Below is a small trained network, with its code and all its weights. Each question gives an input and a class and asks what happens when units are switched off, that is, made to give their printed mean instead of their output.

import numpy as np


def w(rows, s, z=0):
    codes = np.array(rows[::2]) - 128.0
    scale = np.full(codes.shape[1], s)
    scale[-1] = z or s
    return codes * scale


def f(y):
    return np.maximum(y, 0)


def log_softmax(a):
    a = a - a.max(-1, keepdims=True)
    return a - np.log(np.exp(a).sum(-1, keepdims=True))


def net(x, mask):
    res = np.array(x, float).reshape(1, 8) / 4 @ E
    y = f(res @ A[0][:, :-1].T + A[0][:, -1])
    res = res + np.where(mask, y, B[0][:, -1]) @ B[0][:, :-1]
    return log_softmax(res[-1] @ U[:, :-1].T + U[:, -1])


A, B = {}, {}
E = w([
[14,76,68,146,165,60,84,6],'x0',
[62,181,141,213,116,214,241,80],'x1',
[96,242,45,41,100,205,84,99],'x2',
[132,124,126,127,123,129,130,121],'x3',
[128,112,124,122,132,140,135,130],'x4',
[129,143,129,135,120,113,123,128],'x5',
[121,114,109,128,124,128,138,148],'x6',
[125,133,144,117,135,129,132,116],'x7',
],0.012)
A[0] = w([
[121,38,161,172,132,91,107,115,142],'neuron 0',
[185,145,151,124,131,104,93,179,116],'neuron 1',
[136,104,141,248,120,136,177,129,181],'neuron 2',
[135,174,147,112,79,207,118,137,89],'neuron 3',
[17,107,135,174,93,144,155,64,4],'neuron 4',
[124,98,116,79,148,102,92,101,46],'neuron 5',
[166,123,158,170,88,150,220,162,160],'neuron 6',
[123,205,94,105,93,190,176,147,124],'neuron 7',
[106,119,61,70,114,142,85,93,97],'neuron 8',
[143,55,144,140,179,42,97,114,254],'neuron 9',
[100,139,89,195,138,137,167,83,14],'neuron 10',
[176,171,175,152,102,176,188,133,129],'neuron 11',
[121,150,61,66,120,135,59,125,162],'neuron 12',
[156,112,145,124,152,132,195,108,158],'neuron 13',
[206,115,171,60,84,135,101,188,214],'neuron 14',
[179,121,167,145,146,127,144,169,107],'neuron 15',
],0.013,0.0054)
B[0] = w([
[166,106,125,141,98,140,176,167,212],'neuron 0',
[85,151,100,159,146,129,186,159,198],'neuron 1',
[89,119,154,178,184,74,95,148,236],'neuron 2',
[172,100,97,141,97,168,117,80,205],'neuron 3',
[108,181,84,141,160,128,209,140,225],'neuron 4',
[153,107,131,79,97,119,93,117,179],'neuron 5',
[135,104,176,167,131,81,52,135,247],'neuron 6',
[198,106,59,196,52,217,83,113,235],'neuron 7',
[107,131,103,63,122,123,128,92,211],'neuron 8',
[120,55,111,138,34,101,176,199,242],'neuron 9',
[101,148,112,137,151,190,180,133,196],'neuron 10',
[101,86,153,156,94,133,70,142,237],'neuron 11',
[127,160,86,52,101,138,115,49,229],'neuron 12',
[113,119,123,146,138,104,96,165,179],'neuron 13',
[134,180,95,120,248,176,238,171,251],'neuron 14',
[96,154,132,165,156,99,114,154,200],'neuron 15',
],0.012,0.018)
U = w([
[109,137,141,130,177,119,204,169,247],'0',
[172,82,106,123,9,165,140,152,136],'1',
[136,210,90,89,155,211,168,110,160],'2',
[112,142,119,22,79,99,103,87,2],'3',
[118,121,188,146,149,117,60,146,61],'4',
],0.012,0.0033)

Each question gives the input, the list of numbers given to net, and the class t.
The units are the neurons (one row each of A and B). Each row of codes is followed by its name. A weight is (code - 128) times the scale printed after its matrix; where a second scale follows, it is the last column's (A, B and U).
mask holds one flag per neuron, in row order. A switched-off neuron (its flag False) gives its mean, the last column of its row in B, instead of its output. The means were averaged over made-up inputs and are rounded, as every weight is.
A unit's drop is (log p(t) with every unit on - log p(t) with that unit switched off) / (log p(t) with every unit on - log p(t) with every unit switched off).
The circuit of an input: a set's keep is (log p(t) with only the set's units on - log p(t) with every unit switched off) / (log p(t) with every unit on - log p(t) with every unit switched off). Starting from the 12 units with the biggest drops (on a tie, the unit counted first), units are removed one at a time, each time the one whose removal leaves the highest keep (on an exact tie, the one counted first), for as long as the keep stays at least 0.8.
units of the circuit, in order: the units of the circuit, biggest drop first
k most important neurons: the k neurons with the biggest drops, biggest first
drop of u: that unit's drop, to one decimal
input [0,5,8,-6,1,4,-1,1], class 1: 3 most important neurons => neuron 7; neuron 14; neuron 3
input [0,6,3,6,-1,-3,-2,8], class 1: units of the circuit, in order => neuron 14
input [0,-2,0,2,7,5,-2,-7], class 0: 4 most important neurons => neuron 7; neuron 3; neuron 11; neuron 12
input [0,-7,6,-5,2,-4,4,8], class 2: 2 most important neurons => neuron 14; neuron 6
input [-8,4,0,5,-3,7,5,0], class 4: 2 most important neurons => neuron 6; neuron 9
input [7,0,0,3,-6,-4,-1,5], class 1: 4 most important neurons => neuron 14; neuron 9; neuron 2; neuron 0
input [-1,5,0,0,-5,8,3,-1], class 4: units of the circuit, in order => neuron 9; neuron 2; neuron 14
input [1,-1,8,-5,7,-2,6,-4], class 3: units of the circuit, in order => neuron 14; neuron 12
input [-2,1,7,-4,-3,-1,-5,-2], class 1: 4 most important neurons => neuron 7; neuron 14; neuron 4; neuron 3
input [2,0,1,8,3,-4,4,-8], class 3: 2 most important neurons => neuron 14; neuron 7
input [8,1,3,5,6,5,5,-6], class 2: 3 most important neurons => neuron 4; neuron 10; neuron 6
input [0,6,-8,-2,8,5,-4,4], class 4: 2 most important neurons => neuron 6; neuron 14
input [-5,1,0,2,-5,-1,2,5], class 4: drop of neuron 4 => 0.2
input [-3,2,8,7,-1,8,-5,3], class 1: units of the circuit, in order => neuron 7
input [-4,3,-1,-2,-3,-8,3,-5], class 4: drop of neuron 1 => 0.0
input [-1,4,-3,-8,1,-6,7,-6], class 4: drop of neuron 14 => 0.1
input [0,-5,1,2,0,-7,-1,-4], class 2: drop of neuron 6 => 0.2
